Here is a tiny trained network, its code and every weight. The questions are about switching its units off for an input and a target symbol, where a switched-off unit gives its printed mean instead of its output.

import numpy as np


def w(rows, s, z=0):
    codes = np.array(rows[::2]) - 128.0
    scale = np.full(codes.shape[1], s)
    scale[-1] = z or s
    return codes * scale


def f(y):
    return np.maximum(y, 0)


def softmax(a):
    e = np.exp(a - a.max(-1, keepdims=True))
    return e / e.sum(-1, keepdims=True)


def log_softmax(a):
    a = a - a.max(-1, keepdims=True)
    return a - np.log(np.exp(a).sum(-1, keepdims=True))


def net(x, mask):
    ids = ['βδεημστφω'.index(c) for c in x.split()]
    T = len(ids)
    res = E[ids] + P[:T]
    u = 0
    for l in range(3):
        r = res
        for j in range(2):
            rows = slice(2 * j, 2 * j + 2)
            q, k, v = (r @ M[l][rows].T for M in (Q, K, V))
            z = softmax(np.where(np.tri(T) > 0, q @ k.T / 2**0.5, -1e9)) @ v
            o = O[l][rows]
            res = res + np.where(mask[u + j], z, o[:, -1]) @ o[:, :-1]
        u += 2
        y = f(res @ A[l][:, :-1].T + A[l][:, -1])
        res = res + np.where(mask[u : u + 4], y, B[l][:, -1]) @ B[l][:, :-1]
        u += 4
    return log_softmax(res[-1] @ U[:, :-1].T + U[:, -1])


Q, K, V, O, A, B = {}, {}, {}, {}, {}, {}
E = w([
[17,43,151],'β',
[244,118,64],'δ',
[148,61,90],'ε',
[113,128,81],'η',
[76,124,82],'μ',
[162,101,152],'σ',
[71,87,81],'τ',
[162,115,129],'φ',
[195,248,24],'ω',
],0.014)
P = w([
[73,220,141],'0',
[178,74,52],'1',
[102,214,173],'2',
[181,55,2],'3',
[87,223,155],'4',
[215,44,42],'5',
[86,226,165],'6',
[223,48,19],'7',
[85,223,192],'8',
[235,8,33],'9',
[75,232,167],'10',
],0.0077)
Q[0] = w([
[235,38,75],'L0H1',
[130,134,62],'L0H1',
[133,99,120],'L0H2',
[111,254,232],'L0H2',
],0.0063)
K[0] = w([
[182,249,97],'L0H1',
[160,143,97],'L0H1',
[151,131,108],'L0H2',
[90,131,160],'L0H2',
],0.018)
V[0] = w([
[88,126,110],'L0H1',
[69,90,183],'L0H1',
[62,134,134],'L0H2',
[46,251,100],'L0H2',
],0.012)
O[0] = w([
[144,130,193,140],'L0H1',
[78,141,254,2],'L0H1',
[228,140,149,92],'L0H2',
[87,133,3,195],'L0H2',
],0.0066,0.0088)
A[0] = w([
[185,205,152,148],'L0N1',
[216,159,42,97],'L0N2',
[130,191,179,27],'L0N3',
[254,99,126,254],'L0N4',
],0.0089,0.0028)
B[0] = w([
[162,142,99,147],'L0N1',
[138,82,175,253],'L0N2',
[154,99,5,133],'L0N3',
[109,102,119,179],'L0N4',
],0.014,0.018)
Q[1] = w([
[64,144,131],'L1H1',
[102,3,226],'L1H1',
[72,155,139],'L1H2',
[97,76,250],'L1H2',
],0.0079)
K[1] = w([
[167,159,153],'L1H1',
[145,254,198],'L1H1',
[120,167,116],'L1H2',
[116,157,130],'L1H2',
],0.016)
V[1] = w([
[109,185,168],'L1H1',
[169,215,123],'L1H1',
[30,55,2],'L1H2',
[118,103,152],'L1H2',
],0.0072)
O[1] = w([
[90,90,67,79],'L1H1',
[126,171,64,95],'L1H1',
[87,178,145,254],'L1H2',
[3,28,62,135],'L1H2',
],0.0056,0.016)
A[1] = w([
[143,33,189,235],'L1N1',
[45,78,223,36],'L1N2',
[2,135,161,2],'L1N3',
[115,40,140,248],'L1N4',
],0.0097,0.0025)
B[1] = w([
[76,178,110,224],'L1N1',
[174,177,154,161],'L1N2',
[254,167,50,169],'L1N3',
[97,121,64,244],'L1N4',
],0.0091,0.011)
Q[2] = w([
[212,175,60],'L2H1',
[11,88,136],'L2H1',
[99,97,83],'L2H2',
[230,131,194],'L2H2',
],0.011)
K[2] = w([
[11,116,123],'L2H1',
[114,122,168],'L2H1',
[103,106,138],'L2H2',
[104,88,107],'L2H2',
],0.011)
V[2] = w([
[254,172,147],'L2H1',
[96,68,154],'L2H1',
[109,189,135],'L2H2',
[39,129,110],'L2H2',
],0.0092)
O[2] = w([
[151,140,173,8],'L2H1',
[133,142,122,136],'L2H1',
[97,254,181,122],'L2H2',
[51,178,109,139],'L2H2',
],0.0081,0.011)
A[2] = w([
[48,136,250,158],'L2N1',
[141,167,115,255],'L2N2',
[163,142,84,117],'L2N3',
[142,184,150,81],'L2N4',
],0.013,0.0081)
B[2] = w([
[135,109,153,136],'L2N1',
[52,111,198,254],'L2N2',
[255,110,203,241],'L2N3',
[225,207,50,137],'L2N4',
],0.0094,0.009)
U = w([
[211,208,77,23],'β',
[134,177,110,113],'δ',
[216,56,246,223],'ε',
[115,47,239,110],'η',
[113,67,224,177],'μ',
[131,177,119,252],'σ',
[51,111,129,95],'τ',
[89,134,127,143],'φ',
[188,87,70,101],'ω',
],0.011,0.0045)

Each question gives the input, a string of symbols that net reads in full, and the target symbol t.
The units are the heads (2 rows each of Q, K, V and O) and the neurons (one row each of A and B). Each row of codes is followed by its name. A weight is (code - 128) times the scale printed after its matrix; where a second scale follows, it is the last column's (O, A, B and U).
mask holds one flag per unit, layer by layer, with each layer's heads first. A switched-off unit (its flag False) gives its mean, the last column of its rows in O or B, instead of its output. The means were averaged over made-up inputs and are rounded, as every weight is.
A unit's drop is (log p(t) with every unit on - log p(t) with that unit switched off) / (log p(t) with every unit on - log p(t) with every unit switched off).
The circuit of an input: a set's keep is (log p(t) with only the set's units on - log p(t) with every unit switched off) / (log p(t) with every unit on - log p(t) with every unit switched off). Starting from the 12 units with the biggest drops (on a tie, the unit counted first), units are removed one at a time, each time the one whose removal leaves the highest keep (on an exact tie, the one counted first), for as long as the keep stays at least 0.8.
units of the circuit, in order: the units of the circuit, biggest drop first
unit that matters most: the unit with the biggest drop
top k neurons: the k neurons with the biggest drops, biggest first
top k neurons in layer l: the k neurons of layer l with the biggest drops, biggest first
heads that matter: for each layer, one digit per head in row order, 1 if its drop is at least 0.15 and else 0, layers parted by /
input τ τ τ η, target τ: unit that matters most : L2N3
input ω φ ε β μ δ τ τ, target τ: top 2 neurons : [L2N3, L0N1]
input φ μ μ β τ, target σ: heads that matter : 11 / 00 / 01
input ω μ ω δ ε δ η τ ω β, target ω: top 2 neurons : [L0N2, L1N1]
input ε ω ω ω β, target ε: top 2 neurons : [L2N3, L2N2]
input δ ω ω ω ε φ, target ω: heads that matter : 10 / 00 / 01
input τ ω ω β φ δ ω τ β τ, target τ: top 2 neurons : [L1N3, L2N3]
input φ ω φ β, target ω: heads that matter : 01 / 00 / 00
input η τ ω μ ω τ φ ω β, target β: units of the circuit, in order : [L1N3, L1N2]
input β ω τ ω β, target ε: heads that matter : 10 / 00 / 01
input φ φ β μ τ μ ω, target ε: heads that matter : 01 / 00 / 00
input σ φ τ δ ε, target τ: heads that matter : 00 / 11 / 00
input μ β β η τ, target σ: top 2 neurons : [L2N2, L2N4]
input ω ω ω, target ε: top neuron : [L0N2]
input ω ω ω τ ω ω σ ω τ β τ, target β: units of the circuit, in order : [L1N3, L0H1, L1N2]
input β ω τ β β β σ ω δ, target ω: top 2 neurons in layer 0 : [L0N1, L0N2]
input ω τ β δ φ μ δ τ β μ, target τ: top 2 neurons : [L2N3, L0N2]
input η η τ δ, target τ: top 3 neurons : [L1N1, L0N4, L1N3]
input β μ β β β, target β: top 3 neurons : [L1N3, L1N2, L2N4]
input τ τ σ σ, target τ: top 3 neurons : [L2N3, L1N3, L0N4]
